Here is a tiny trained network, its code and every weight. The questions are about switching its units off for an input and a target symbol, where a switched-off unit gives its printed mean instead of its output.

import numpy as np


def w(rows, s, z=0):
    codes = np.array(rows[::2]) - 128.0
    scale = np.full(codes.shape[1], s)
    scale[-1] = z or s
    return codes * scale


def softmax(a):
    e = np.exp(a - a.max(-1, keepdims=True))
    return e / e.sum(-1, keepdims=True)


def log_softmax(a):
    a = a - a.max(-1, keepdims=True)
    return a - np.log(np.exp(a).sum(-1, keepdims=True))


def net(x, mask):
    ids = ['Ψβδζξστ'.index(c) for c in x.split()]
    T = len(ids)
    res = E[ids] + P[:T]
    u = 0
    for l in range(3):
        r = res
        for j in range(2):
            rows = slice(3 * j, 3 * j + 3)
            q, k, v = (r @ M[l][rows].T for M in (Q, K, V))
            z = softmax(np.where(np.tri(T) > 0, q @ k.T / 3**0.5, -1e9)) @ v
            o = O[l][rows]
            res = res + np.where(mask[u + j], z, o[:, -1]) @ o[:, :-1]
        u += 2
    return log_softmax(res[-1] @ U[:, :-1].T + U[:, -1])


Q, K, V, O = {}, {}, {}, {}
E = w([
[4,157,104],'Ψ',
[168,240,50],'β',
[205,144,46],'δ',
[116,44,152],'ζ',
[62,77,177],'ξ',
[112,43,73],'σ',
[133,169,159],'τ',
],0.014)
P = w([
[142,41,186],'0',
[141,210,163],'1',
[113,183,180],'2',
[133,170,152],'3',
[122,132,133],'4',
[125,144,135],'5',
[121,175,135],'6',
[129,154,91],'7',
[131,169,89],'8',
[141,152,65],'9',
[128,163,59],'10',
[145,152,52],'11',
[147,148,16],'12',
[161,153,2],'13',
],0.0059)
Q[0] = w([
[141,177,128],'0.h1',
[36,114,135],'0.h1',
[191,131,139],'0.h1',
[140,239,195],'0.h2',
[178,145,2],'0.h2',
[219,159,97],'0.h2',
],0.0075)
K[0] = w([
[180,52,20],'0.h1',
[1,124,140],'0.h1',
[183,37,88],'0.h1',
[80,161,22],'0.h2',
[13,192,144],'0.h2',
[44,39,139],'0.h2',
],0.0064)
V[0] = w([
[53,200,226],'0.h1',
[165,45,37],'0.h1',
[71,254,139],'0.h1',
[27,60,94],'0.h2',
[192,202,10],'0.h2',
[182,51,223],'0.h2',
],0.0068)
O[0] = w([
[254,48,7,125],'0.h1',
[87,104,248,113],'0.h1',
[166,17,40,241],'0.h1',
[62,41,156,124],'0.h2',
[52,216,51,210],'0.h2',
[205,187,210,3],'0.h2',
],0.0066,0.0032)
Q[1] = w([
[110,1,117],'1.h1',
[126,3,219],'1.h1',
[186,201,203],'1.h1',
[17,189,74],'1.h2',
[170,49,27],'1.h2',
[240,255,134],'1.h2',
],0.0063)
K[1] = w([
[133,196,74],'1.h1',
[131,136,91],'1.h1',
[85,63,100],'1.h1',
[114,120,204],'1.h2',
[106,86,214],'1.h2',
[146,247,46],'1.h2',
],0.011)
V[1] = w([
[60,49,254],'1.h1',
[172,40,182],'1.h1',
[37,222,127],'1.h1',
[66,46,84],'1.h2',
[150,190,82],'1.h2',
[176,254,165],'1.h2',
],0.0082)
O[1] = w([
[63,76,149,2],'1.h1',
[84,118,37,50],'1.h1',
[131,150,223,168],'1.h1',
[69,246,154,158],'1.h2',
[175,76,141,170],'1.h2',
[140,1,137,111],'1.h2',
],0.0083,0.0046)
Q[2] = w([
[146,88,104],'2.h1',
[248,130,113],'2.h1',
[110,193,153],'2.h1',
[98,128,163],'2.h2',
[95,58,123],'2.h2',
[91,99,80],'2.h2',
],0.011)
K[2] = w([
[71,209,49],'2.h1',
[133,139,111],'2.h1',
[141,132,58],'2.h1',
[78,161,120],'2.h2',
[210,116,95],'2.h2',
[4,118,254],'2.h2',
],0.0081)
V[2] = w([
[156,97,50],'2.h1',
[228,160,116],'2.h1',
[248,109,175],'2.h1',
[100,38,159],'2.h2',
[47,148,136],'2.h2',
[148,139,254],'2.h2',
],0.0099)
O[2] = w([
[44,60,176,243],'2.h1',
[109,111,115,244],'2.h1',
[194,21,89,124],'2.h1',
[162,153,253,39],'2.h2',
[198,143,87,167],'2.h2',
[243,92,94,1],'2.h2',
],0.0071,0.0033)
U = w([
[136,180,31,232],'Ψ',
[169,111,1,215],'β',
[186,92,130,64],'δ',
[123,103,141,69],'ζ',
[85,148,90,97],'ξ',
[191,203,109,4],'σ',
[58,36,91,143],'τ',
],0.0081,0.0043)

Each question gives the input, a string of symbols that net reads in full, and the target symbol t.
The units are the heads (3 rows each of Q, K, V and O). Each row of codes is followed by its name. A weight is (code - 128) times the scale printed after its matrix; where a second scale follows, it is the last column's (O and U).
mask holds one flag per head, layer by layer. A switched-off head (its flag False) gives its mean, the last column of its rows in O, instead of its output. The means were averaged over made-up inputs and are rounded, as every weight is.
A unit's drop is (log p(t) with every unit on - log p(t) with that unit switched off) / (log p(t) with every unit on - log p(t) with every unit switched off).
The circuit of an input: a set's keep is (log p(t) with only the set's units on - log p(t) with every unit switched off) / (log p(t) with every unit on - log p(t) with every unit switched off). Starting from all 6 units, units are removed one at a time, each time the one whose removal leaves the highest keep (on an exact tie, the one counted first), for as long as the keep stays at least 0.8.
units of the circuit, in order: the units of the circuit, biggest drop first
most important unit: the unit with the biggest drop
which heads matter: for each layer, one digit per head in row order, 1 if its drop is at least 0.15 and else 0, layers parted by /
input β ζ σ ξ ζ β δ ξ, target β: units of the circuit, in order	0.h2, 2.h1, 1.h1
input δ β δ, target δ: units of the circuit, in order	1.h2, 0.h1, 1.h1, 2.h2
input σ β β δ, target σ: units of the circuit, in order	2.h1, 0.h1, 2.h2, 1.h1
input ξ β ξ β σ β β Ψ β τ τ σ σ, target ξ: which heads matter	01 / 10 / 11
input ξ τ Ψ β δ Ψ τ β δ β β β β σ, target ξ: which heads matter	11 / 10 / 11
input δ σ σ, target δ: units of the circuit, in order	0.h1, 2.h2, 0.h2, 1.h1
input Ψ τ β β τ ζ τ β β Ψ, target Ψ: units of the circuit, in order	1.h2, 0.h2, 2.h2
input ξ β β β β δ ξ δ τ τ ξ β τ τ, target ξ: units of the circuit, in order	1.h1, 0.h2, 2.h1
input ξ β σ β β σ β δ δ τ σ Ψ, target ξ: most important unit	1.h1
input Ψ β τ, target Ψ: units of the circuit, in order	1.h2, 0.h2, 0.h1, 2.h2
input τ δ δ β Ψ β Ψ τ δ Ψ β Ψ τ, target τ: units of the circuit, in order	1.h2, 0.h2, 2.h1, 0.h1
input ξ τ σ τ ζ σ τ ξ, target ξ: which heads matter	01 / 11 / 11
input β τ ξ ξ ξ β σ ξ ξ, target β: units of the circuit, in order	1.h1, 2.h1, 0.h2, 2.h2
input σ τ σ Ψ β, target σ: units of the circuit, in order	0.h1, 2.h2, 2.h1, 1.h1
input Ψ β δ β β β Ψ β δ β ξ σ σ σ, target Ψ: units of the circuit, in order	1.h2, 0.h2
input ξ τ β δ, target ξ: units of the circuit, in order	1.h1, 2.h1, 0.h2
input ζ β ζ, target ζ: most important unit	1.h2
input σ β σ, target σ: which heads matter	10 / 10 / 01
input β σ τ, target β: which heads matter	01 / 10 / 11
input τ δ ξ ζ δ β σ ζ τ β β, target τ: most important unit	1.h2
input ξ τ ζ Ψ τ δ β β τ ζ τ ξ β, target ξ: which heads matter	11 / 10 / 11
input Ψ ζ β β δ ζ ζ β σ β δ ξ, target Ψ: which heads matter	01 / 01 / 01
input σ β β σ τ, target σ: which heads matter	11 / 10 / 11
input δ β β Ψ, target δ: which heads matter	10 / 11 / 01
